-0.47   1.17  -0.56   1.05   0.14  -1.21
-0.31   1.06  -0.64   0.81   0.18  -1.23
⇒ 1.17

  6.9  -11.1   11.5    2.7  -12.9    6.1 ⇒ -11.1

-1.1  -0.4   1.6   1.5  -0.6   0.4   1.2 ⇒ -0.4

 18.23    0.64    3.15   -3.33  -10.11 ⇒ 0.64

-0.038   0.011  -0.092   0.008
-0.120  -0.128   0.138  -0.156
⇒ 0.011

-0.075  -0.142   0.049   0.051  -0.024   0.133 ⇒ -0.142

-1.47  -1.00   1.12  -1.46
-1.32  -0.79   1.11  -1.80
⇒ -1.00

 -6.2  -14.7   -9.8  -15.1  -15.2   20.5
 -6.2   16.7   12.3   16.4   10.8    6.6
⇒ -14.7

 0.09  -0.17  -0.10  -0.02   0.11 ⇒ -0.17

 -17.702   -21.336   120.986  -135.008 ⇒ -21.336
---
[[-13 -34  33 -43  43 -55]
 [-34 -24 -27  33  -4 -26]
 [-37  -2 -32  14  52  28]
 [-26 -60  23  29 -19 -32]
 [  6 -68 -17  44 -14 -48]
 [ 35  33 -14  45 -32 -23]
 [ 29  66   8 -46  21  26]
 [ 37 -18  56  25 -55  10]
 [ 19 -23  57 -40 -53  19]
 [ -7 -10  30   5  48 -55]
 [ 22 -36  17 -21 -17  19]
 [-35  16 -37  34  51  14]] ans = -55

[[-61  30 -32 -55  68  50  57]
 [-13   8 -25  30  22 -26 -27]
 [-11 -16  42   6  17   2 -24]
 [ 13 -30  39 -38 -12  37  35]
 [ 10 -38  48 -18 -16  16  19]
 [-54   5  18 -59  65  72  49]
 [ 16  -1 -62 -16 -10 -10  25]
 [ -1  37 -43 -15   5   9 -19]
 [  0  26 -29  -6   0   2 -14]
 [ 19 -79  77 -14 -23   6  19]
 [ 22 -75  78 -19 -25   2  24]] ans = 57

[[ 23 -49 -43 -48  29  32  33  29 -50  30  30 -47 -49  33  32]
 [ 36  52  49  52 -27 -29 -28 -27  54 -21 -28  54  57 -28  45]
 [-36 -59 -53 -58  26  29  28  26 -61  24  27 -59 -63  28 -43]
 [ 20 -59 -54 -59 -39 -42 -42 -38 -59 -40 -40 -58 -58 -42  20]
 [-22  53  46  51 -30 -33 -34 -30  53 -31 -31  51  51 -34 -33]
 [-19  58  51  59  38  41  42  37  60  40  39  57  58  41 -19]
 [-19  60  55  59  39  42  42  38  59  38  41  59  56  41 -22]] ans = 32

[[ 14  -4  32   9   4  -4  14  20  12  36  17  19  21 -32]
 [ 21 -10  -6   4  24  18  40 -55  33  26 -18  55  31 -25]
 [ 35  21  -1  14  21  10  37 -11   0  48 -28  25  21 -31]
 [ 30 -21  -4 -16  -3  33  19  16  11  14 -46  40  11 -29]
 [ 15 -16 -49  -7   6  18 -49 -53 -16 -34  47  25 -24  59]
 [ -8  36   4   3   8   7  43 -35   5  13   9 -14  17  11]] ans = -32

[[ 10 -10   3   0  38  33  30  -6]
 [ 21  32  46  24   1  -3  -4   4]
 [  1  21 -13  19  55  29  21  35]
 [  8 -11  -1  13  17  57  20  14]
 [ 12   5  43  44  17  -2  -6  -7]
 [  5  11 -13 -10   8   2  46  67]
 [  5   4 -10  -2   9  38  48  43]
 [ 10 -11   2 -13   8 -17  30  32]
 [  8  17  32  36  38 -18   9  -1]
 [ 55  40   4   3 -13   7  -8  22]] ans = -6

[[-25  23 -12  39  12  54  22   4]
 [-30  23 -18  30   2  26   8  18]
 [-23  23  -9  41  15  45  27  -1]
 [-21  23  -6  46  21   9  35 -10]
 [-33  23 -24  25  -6 -38  -2  29]
 [-32  23 -23  26  -4 -78  -1  27]
 [-25  23 -13  37  10 -33  20   7]
 [-33  22 -25  24  -7  19  -4  31]] ans = 4

[[ 59 -50 -22  -2 -14  -2 -15  30 -17 -15  25  21  -6 -50  32]
 [ 57 -64  -5  -4 -11  10   1  13   1 -15  13  11 -20 -43  34]
 [-20  12  61 -12  34  24  26 -51  68  -2 -46 -35 -24  61 -17]
 [-42 -63  53   4   1  21  23 -73  52  11 -20  12 -44  17 -29]
 [ 46  70 -48 -13   8 -18 -39  66 -37 -24  11 -20  21  -3  18]
 [-54 -33  23   6  -6   7   3 -55  23  11  -9  19 -37  13 -40]] ans = 32
---
[[ 32  14  -9  36  15 -16 -69]
 [ 38  25 -39  28   3  -3 -18]
 [-12 -17  49  15 -11  43 -32]] --> 49

[[-50  16  -9  79  79]
 [-48  40 -67  75  75]
 [-45  -3  -2  49  49]] --> -2

[[ -6 -79  30  53  73 -65  68]
 [ -3 -46  19  45  54 -34  48]
 [ 51  51 -41 -18 -59 -54 -32]] --> -41

[[-15 -35  -3   4  18 -53]
 [-55 -11 -25  27  11 -67]
 [-13  10  -6  11   5  14]] --> -6

[[-39 -76  27  27 -12  -8  29]
 [ 12  21  -6  10  -2 -13   0]
 [ 23  38 -23 -29  38  50 -28]] --> -23

[[ 66  48   7  46  16]
 [-54 -76 -77  17 -24]
 [ 43  35 -25  44 -18]] --> -25
---
(6, 65, -45, -8, 12) Answer: 65, 12
(-17, 38, 71, -49, -55, 18, 40) Answer: 71, 40
(-6, 13, 81, 18, 78) Answer: 81, 78
(-79, -63, 34, 16) Answer: 34, 16
(-77, 25, 54, 37, 21, -12, -16) Answer: 54, 37
(-16, -69, -40, -11, 1) Answer: 1, -11
(77, 0, -63, 62) Answer: 77, 62
(60, -51, -9, -3) Answer: 60, -3
